Below is a small trained network, with its code and all its weights. Each question gives an input and a target symbol and asks what happens when units are switched off, that is, made to give their printed mean instead of their output.

import numpy as np


def w(rows, s, z=0):
    codes = np.array(rows[::2]) - 128.0
    scale = np.full(codes.shape[1], s)
    scale[-1] = z or s
    return codes * scale


def f(y):
    return y / 2 * (1 + np.tanh(0.7978845608 * (y + 0.044715 * y**3)))


def softmax(a):
    e = np.exp(a - a.max(-1, keepdims=True))
    return e / e.sum(-1, keepdims=True)


def log_softmax(a):
    a = a - a.max(-1, keepdims=True)
    return a - np.log(np.exp(a).sum(-1, keepdims=True))


def net(x, mask):
    ids = ['ΓΘΛΞΦΨΩαβεζμσ'.index(c) for c in x.split()]
    T = len(ids)
    res = E[ids] + P[:T]
    u = 0
    for l in range(2):
        q, k, v = (res @ M[l].T for M in (Q, K, V))
        z = softmax(np.where(np.tri(T) > 0, q @ k.T / 4**0.5, -1e9)) @ v
        res = res + np.where(mask[u], z, O[l][:, -1]) @ O[l][:, :-1]
        u += 1
        y = f(res @ A[l][:, :-1].T + A[l][:, -1])
        res = res + np.where(mask[u : u + 8], y, B[l][:, -1]) @ B[l][:, :-1]
        u += 8
    return log_softmax(res[-1] @ U[:, :-1].T + U[:, -1])


Q, K, V, O, A, B = {}, {}, {}, {}, {}, {}
E = w([
[70,148,158],'Γ',
[113,131,147],'Θ',
[130,152,179],'Λ',
[117,116,154],'Ξ',
[115,165,168],'Φ',
[66,143,161],'Ψ',
[72,177,102],'Ω',
[113,148,139],'α',
[118,201,122],'β',
[75,133,195],'ε',
[113,229,66],'ζ',
[95,108,165],'μ',
[254,201,44],'σ',
],0.017)
P = w([
[93,3,97],'0',
[113,150,154],'1',
[162,205,158],'2',
[142,25,8],'3',
[78,146,178],'4',
[170,205,152],'5',
[136,23,22],'6',
[111,136,167],'7',
[173,204,150],'8',
[137,32,34],'9',
[126,136,160],'10',
],0.012)
Q[0] = w([
[102,95,215],'0.h1',
[9,149,118],'0.h1',
[172,120,150],'0.h1',
[44,153,144],'0.h1',
],0.012)
K[0] = w([
[134,80,217],'0.h1',
[2,249,167],'0.h1',
[199,60,137],'0.h1',
[96,171,194],'0.h1',
],0.012)
V[0] = w([
[114,153,133],'0.h1',
[184,65,153],'0.h1',
[200,2,44],'0.h1',
[153,120,190],'0.h1',
],0.0097)
O[0] = w([
[146,126,117,149],'0.h1',
[99,120,154,80],'0.h1',
[7,169,158,2],'0.h1',
[150,103,141,135],'0.h1',
],0.012)
A[0] = w([
[130,124,17,225],'0.n1',
[144,167,24,144],'0.n2',
[162,155,175,76],'0.n3',
[155,224,109,39],'0.n4',
[92,92,138,3],'0.n5',
[148,73,254,210],'0.n6',
[122,117,214,166],'0.n7',
[97,162,8,157],'0.n8',
],0.015,0.0051)
B[0] = w([
[67,139,12,246],'0.n1',
[70,127,187,233],'0.n2',
[250,85,167,167],'0.n3',
[202,3,145,180],'0.n4',
[232,178,157,129],'0.n5',
[130,193,54,221],'0.n6',
[97,72,163,146],'0.n7',
[192,179,85,196],'0.n8',
],0.012,0.013)
Q[1] = w([
[160,242,132],'1.h1',
[156,109,178],'1.h1',
[105,95,105],'1.h1',
[199,78,255],'1.h1',
],0.007)
K[1] = w([
[244,254,68],'1.h1',
[146,132,160],'1.h1',
[78,80,136],'1.h1',
[172,132,212],'1.h1',
],0.005)
V[1] = w([
[102,188,246],'1.h1',
[203,36,44],'1.h1',
[110,140,111],'1.h1',
[14,193,6],'1.h1',
],0.0022)
O[1] = w([
[121,26,201,3],'1.h1',
[143,241,95,231],'1.h1',
[125,127,110,141],'1.h1',
[108,126,3,223],'1.h1',
],0.0049,0.0068)
A[1] = w([
[154,68,237,110],'1.n1',
[159,130,184,3],'1.n2',
[168,153,238,180],'1.n3',
[37,133,105,191],'1.n4',
[104,118,69,146],'1.n5',
[137,146,77,45],'1.n6',
[6,154,117,95],'1.n7',
[129,20,160,75],'1.n8',
],0.014,0.0058)
B[1] = w([
[83,83,61,142],'1.n1',
[130,42,211,140],'1.n2',
[37,169,126,163],'1.n3',
[105,122,2,199],'1.n4',
[120,144,199,254],'1.n5',
[78,132,180,247],'1.n6',
[231,51,173,186],'1.n7',
[213,148,206,134],'1.n8',
],0.017,0.021)
U = w([
[169,90,46,217],'Γ',
[109,130,52,95],'Θ',
[88,141,87,42],'Λ',
[97,224,75,142],'Ξ',
[135,99,152,2],'Φ',
[170,137,109,130],'Ψ',
[168,127,139,82],'Ω',
[147,113,133,56],'α',
[170,95,144,24],'β',
[138,185,192,213],'ε',
[182,116,176,103],'ζ',
[207,254,43,186],'μ',
[213,134,111,72],'σ',
],0.01,0.0062)

Each question gives the input, a string of symbols that net reads in full, and the target symbol t.
The units are the heads (4 rows each of Q, K, V and O) and the neurons (one row each of A and B). Each row of codes is followed by its name. A weight is (code - 128) times the scale printed after its matrix; where a second scale follows, it is the last column's (O, A, B and U).
mask holds one flag per unit, layer by layer, with each layer's heads first. A switched-off unit (its flag False) gives its mean, the last column of its rows in O or B, instead of its output. The means were averaged over made-up inputs and are rounded, as every weight is.
A unit's drop is (log p(t) with every unit on - log p(t) with that unit switched off) / (log p(t) with every unit on - log p(t) with every unit switched off).
The circuit of an input: a set's keep is (log p(t) with only the set's units on - log p(t) with every unit switched off) / (log p(t) with every unit on - log p(t) with every unit switched off). Starting from the 12 units with the biggest drops (on a tie, the unit counted first), units are removed one at a time, each time the one whose removal leaves the highest keep (on an exact tie, the one counted first), for as long as the keep stays at least 0.8.
units of the circuit, in order: the units of the circuit, biggest drop first
most important unit: the unit with the biggest drop
k most important neurons: the k neurons with the biggest drops, biggest first
top k neurons in layer l: the k neurons of layer l with the biggest drops, biggest first
input ε ζ Ξ ε α, target μ: 4 most important neurons	(1.n5; 0.n1; 1.n6; 1.n7)
input Ψ ε ζ β ε Γ Ξ Λ, target μ: top 2 neurons in layer 0	(0.n6; 0.n4)
input ζ Ξ ε Θ β ε ε ζ Ψ ε Γ, target μ: top 2 neurons in layer 0	(0.n1; 0.n3)
input Ξ ζ ε ε ε ζ ε Θ μ ε, target Ξ: top neuron in layer 0	(0.n3)
input α ζ ζ Ω Ψ Γ Ψ Γ Γ, target Γ: top 2 neurons in layer 0	(0.n6; 0.n8)
input ε α ε σ ζ Φ ε Ψ, target μ: units of the circuit, in order	(0.n1; 1.n7; 1.n6)
input ζ ε ζ ε ζ μ, target μ: 4 most important neurons	(1.n5; 0.n1; 1.n6; 1.n7)
input ε ε Γ ζ Ξ μ, target μ: top 4 neurons in layer 0	(0.n6; 0.n1; 0.n2; 0.n4)
input Ω ε σ Γ α Γ ε ε Ξ, target Ξ: top 4 neurons in layer 1	(1.n7; 1.n3; 1.n5; 1.n6)
input ε ε σ ζ Φ ε ε Φ, target μ: 4 most important neurons	(0.n6; 1.n5; 1.n6; 0.n2)
input ζ Θ Γ ζ Ξ, target ε: 3 most important neurons	(1.n4; 0.n6; 0.n4)
input ε Ψ Γ, target Γ: 2 most important neurons	(1.n5; 1.n6)
input Λ Ξ ε Ψ Ψ Γ Γ ε Γ Γ α, target μ: units of the circuit, in order	(0.n1; 1.n7; 1.n6; 1.n2)
input ζ Ω Ψ μ Ψ Γ Ψ ζ ζ ζ, target Ξ: units of the circuit, in order	(1.n6; 0.n1)
input σ Ψ Ω ε ε ζ Γ Θ Ξ ε Ξ, target μ: 4 most important neurons	(0.n1; 1.n5; 1.n7; 1.n6)
input ε ζ ε ε Ψ Λ, target Λ: most important unit	1.n3
input Γ Ω ζ ε Φ ζ Ψ μ μ ζ σ, target ε: 2 most important neurons	(1.n4; 0.n1)
input ζ Ξ ε Γ Ξ Ξ β Ψ Ψ ε Λ, target μ: top 3 neurons in layer 0	(0.n6; 0.n2; 0.n4)
input Γ ζ ε Γ Ψ α ζ μ, target ε: top 3 neurons in layer 0	(0.n6; 0.n4; 0.n8)
input ε ζ ε ε Γ Γ β ε Ψ Ψ Ω, target Ξ: units of the circuit, in order	(1.n7)
input μ ζ Γ ε Γ, target μ: 3 most important neurons	(0.n1; 1.n5; 1.n7)
input ε ζ Γ Γ β, target σ: 2 most important neurons	(0.n6; 0.n4)
